Below is a small trained network, with its code and all its weights. Each question gives an input and a class and asks what happens when units are switched off, that is, made to give their printed mean instead of their output.

import numpy as np


def w(rows, s, z=0):
    codes = np.array(rows[::2]) - 128.0
    scale = np.full(codes.shape[1], s)
    scale[-1] = z or s
    return codes * scale


def f(y):
    return y / 2 * (1 + np.tanh(0.7978845608 * (y + 0.044715 * y**3)))


def log_softmax(a):
    a = a - a.max(-1, keepdims=True)
    return a - np.log(np.exp(a).sum(-1, keepdims=True))


def net(x, mask):
    res = np.array(x, float).reshape(1, 2) / 4 @ E
    y = f(res @ A[0][:, :-1].T + A[0][:, -1])
    res = res + np.where(mask, y, B[0][:, -1]) @ B[0][:, :-1]
    return log_softmax(res[-1] @ U[:, :-1].T + U[:, -1])


A, B = {}, {}
E = w([
[103,128,96,120,246],'x0',
[26,140,144,150,122],'x1',
],0.013)
A[0] = w([
[41,145,126,141,112,2],'N0',
[142,139,144,123,8,66],'N1',
[20,133,131,138,66,103],'N2',
[225,101,128,112,131,212],'N3',
[225,135,114,129,141,28],'N4',
[144,132,126,114,219,29],'N5',
],0.014,0.0089)
B[0] = w([
[226,5,152,117,109,162],'N0',
[115,67,89,168,199,219],'N1',
[162,193,137,63,138,218],'N2',
[127,198,132,93,134,254],'N3',
[185,27,186,99,73,176],'N4',
[165,70,81,142,204,194],'N5',
],0.034,0.011)
U = w([
[125,74,73,164,178,98],'0',
[173,106,181,71,81,67],'1',
[57,249,105,157,124,253],'2',
[90,127,129,189,78,72],'3',
],0.018,0.013)

Each question gives the input, the list of numbers given to net, and the class t.
The units are the neurons (one row each of A and B). Each row of codes is followed by its name. A weight is (code - 128) times the scale printed after its matrix; where a second scale follows, it is the last column's (A, B and U).
mask holds one flag per neuron, in row order. A switched-off neuron (its flag False) gives its mean, the last column of its row in B, instead of its output. The means were averaged over made-up inputs and are rounded, as every weight is.
A unit's drop is (log p(t) with every unit on - log p(t) with that unit switched off) / (log p(t) with every unit on - log p(t) with every unit switched off).
The circuit of an input: a set's keep is (log p(t) with only the set's units on - log p(t) with every unit switched off) / (log p(t) with every unit on - log p(t) with every unit switched off). Starting from all 6 units, units are removed one at a time, each time the one whose removal leaves the highest keep (on an exact tie, the one counted first), for as long as the keep stays at least 0.8.
circuit, biggest first: the units of the circuit, biggest drop first
top k neurons: the k neurons with the biggest drops, biggest first
drop when u is switched off: that unit's drop, to one decimal
input [2,3], class 2: circuit, biggest first	N4; N5
input [0,2], class 2: top 2 neurons	N4; N0
input [-8,-8], class 0: top 2 neurons	N1; N2
input [6,7], class 1: circuit, biggest first	N1
input [-5,5], class 0: top 2 neurons	N1; N3
input [-3,-2], class 2: circuit, biggest first	N0; N4
input [-2,-3], class 2: circuit, biggest first	N0; N3
input [5,-7], class 1: top 2 neurons	N4; N1
input [3,1], class 2: top 2 neurons	N1; N0
input [-2,1], class 2: top 3 neurons	N4; N0; N5
input [3,-6], class 1: drop when N4 is switched off	0.6
input [2,-8], class 1: drop when N4 is switched off	3.6
input [-3,0], class 2: drop when N4 is switched off	0.4
input [-2,3], class 2: drop when N0 is switched off	0.4
input [0,6], class 1: top neuron	N0
input [-4,-3], class 0: top 2 neurons	N1; N2
